Below are the code and all the weights of a small trained network. Each question names an input and a class and asks about switching units off, where a switched-off unit gives its printed mean instead of its output.

import numpy as np


def w(rows, s, z=0):
    codes = np.array(rows[::2]) - 128.0
    scale = np.full(codes.shape[1], s)
    scale[-1] = z or s
    return codes * scale


def norm(h):
    return h / np.sqrt((h * h).mean(-1, keepdims=True) + 1e-5)


def f(y):
    return y / 2 * (1 + np.tanh(0.7978845608 * (y + 0.044715 * y**3)))


def log_softmax(a):
    a = a - a.max(-1, keepdims=True)
    return a - np.log(np.exp(a).sum(-1, keepdims=True))


def net(x, mask):
    res = np.array(x, float).reshape(1, 5) / 4 @ E
    u = 0
    for l in range(2):
        y = f(norm(res) @ A[l][:, :-1].T + A[l][:, -1])
        res = res + np.where(mask[u : u + 12], y, B[l][:, -1]) @ B[l][:, :-1]
        u += 12
    return log_softmax(norm(res)[-1] @ U[:, :-1].T + U[:, -1])


A, B = {}, {}
E = w([
[53,177,253,105,108],'x0',
[122,165,171,234,177],'x1',
[52,74,49,173,217],'x2',
[120,123,98,121,98],'x3',
[187,175,74,65,225],'x4',
],0.0064)
A[0] = w([
[246,176,64,154,85,114],'L0N1',
[82,255,157,135,42,72],'L0N2',
[108,85,72,119,139,91],'L0N3',
[137,167,156,228,234,64],'L0N4',
[142,159,145,96,40,116],'L0N5',
[101,174,141,121,111,82],'L0N6',
[185,145,128,199,66,113],'L0N7',
[176,95,143,171,120,115],'L0N8',
[39,102,60,112,90,107],'L0N9',
[119,15,65,139,164,1],'L0N10',
[156,210,120,83,116,84],'L0N11',
[185,164,186,5,177,63],'L0N12',
],0.0088,0.0054)
B[0] = w([
[140,97,50,148,19,252],'L0N1',
[137,84,247,98,171,222],'L0N2',
[137,75,164,122,154,162],'L0N3',
[110,127,97,187,167,251],'L0N4',
[125,181,172,184,240,222],'L0N5',
[142,98,147,112,108,119],'L0N6',
[221,23,135,168,126,194],'L0N7',
[173,100,115,148,133,147],'L0N8',
[137,89,98,82,196,191],'L0N9',
[118,111,206,73,100,182],'L0N10',
[48,179,93,120,103,163],'L0N11',
[115,254,84,83,38,214],'L0N12',
],0.007,0.0033)
A[1] = w([
[99,117,165,179,118,71],'L1N1',
[209,100,85,159,105,108],'L1N2',
[101,63,81,82,145,61],'L1N3',
[137,111,71,59,161,145],'L1N4',
[100,85,200,82,184,214],'L1N5',
[119,128,204,123,99,106],'L1N6',
[122,105,103,125,162,147],'L1N7',
[128,135,209,127,134,95],'L1N8',
[144,253,92,78,101,4],'L1N9',
[105,128,135,149,175,113],'L1N10',
[109,137,131,172,151,96],'L1N11',
[225,147,81,115,125,199],'L1N12',
],0.015,0.0047)
B[1] = w([
[156,130,125,72,157,167],'L1N1',
[141,72,210,101,181,215],'L1N2',
[56,105,65,123,8,190],'L1N3',
[71,171,152,95,102,202],'L1N4',
[189,139,39,238,55,254],'L1N5',
[247,157,88,138,87,191],'L1N6',
[56,120,132,136,140,177],'L1N7',
[225,160,78,80,88,190],'L1N8',
[113,254,230,105,170,208],'L1N9',
[128,185,111,170,138,173],'L1N10',
[167,104,107,81,208,158],'L1N11',
[110,125,181,61,172,228],'L1N12',
],0.0093,0.0073)
U = w([
[102,217,194,75,154,197],'0',
[50,73,142,45,131,5],'1',
[208,149,120,169,76,245],'2',
[58,86,68,174,62,154],'3',
[174,38,215,138,167,55],'4',
[90,135,100,207,249,63],'5',
],0.02,0.003)

Each question gives the input, the list of numbers given to net, and the class t.
The units are the neurons (one row each of A and B). Each row of codes is followed by its name. A weight is (code - 128) times the scale printed after its matrix; where a second scale follows, it is the last column's (A, B and U).
mask holds one flag per neuron, layer by layer. A switched-off neuron (its flag False) gives its mean, the last column of its row in B, instead of its output. The means were averaged over made-up inputs and are rounded, as every weight is.
A unit's drop is (log p(t) with every unit on - log p(t) with that unit switched off) / (log p(t) with every unit on - log p(t) with every unit switched off).
The circuit of an input: a set's keep is (log p(t) with only the set's units on - log p(t) with every unit switched off) / (log p(t) with every unit on - log p(t) with every unit switched off). Starting from the 12 units with the biggest drops (on a tie, the unit counted first), units are removed one at a time, each time the one whose removal leaves the highest keep (on an exact tie, the one counted first), for as long as the keep stays at least 0.8.
circuit, biggest first: the units of the circuit, biggest drop first
unit that matters most: the unit with the biggest drop
top k neurons: the k neurons with the biggest drops, biggest first
top k neurons in layer l: the k neurons of layer l with the biggest drops, biggest first
drop when u is switched off: that unit's drop, to one decimal
input [2,-6,6,6,6], class 3: circuit, biggest first -> (L1N3)
input [-3,1,-7,-6,-1], class 4: circuit, biggest first -> (L0N7; L1N2)
input [-8,1,-5,-7,3], class 4: top 2 neurons -> (L1N2; L0N1)
input [-1,-7,-8,-5,-3], class 0: top 3 neurons -> (L0N12; L1N9; L1N5)
input [-2,1,2,-2,-5], class 3: top 2 neurons -> (L0N9; L0N1)
input [-6,3,8,-4,-5], class 3: top 4 neurons in layer 1 -> (L1N3; L1N9; L1N12; L1N2)
input [-8,-6,-1,-3,7], class 0: top 2 neurons in layer 1 -> (L1N9; L1N4)
input [-5,-8,-1,5,-7], class 1: top 3 neurons -> (L1N5; L1N2; L0N2)
input [-1,-1,0,1,-1], class 1: top 2 neurons in layer 0 -> (L0N2; L0N1)
input [-5,-6,-1,8,6], class 1: top 2 neurons -> (L0N1; L1N3)
input [5,-1,6,-7,0], class 5: top 2 neurons in layer 0 -> (L0N4; L0N2)
input [-5,-5,6,-6,4], class 3: top 2 neurons -> (L1N3; L0N10)
input [-3,-4,2,-2,1], class 1: top 2 neurons -> (L0N2; L0N5)
input [-4,7,5,4,-7], class 5: unit that matters most -> L0N1
input [-2,1,7,5,3], class 3: drop when L1N3 is switched off -> 0.1
input [7,6,7,7,-8], class 2: drop when L0N1 is switched off -> 0.3
input [-7,6,1,7,3], class 4: drop when L1N2 is switched off -> 0.3
input [5,-1,-7,-4,0], class 2: top 2 neurons -> (L0N2; L1N6)
input [-2,0,-5,4,0], class 4: top 2 neurons in layer 0 -> (L0N7; L0N1)
input [8,6,-4,7,4], class 2: top neuron -> (L0N2)
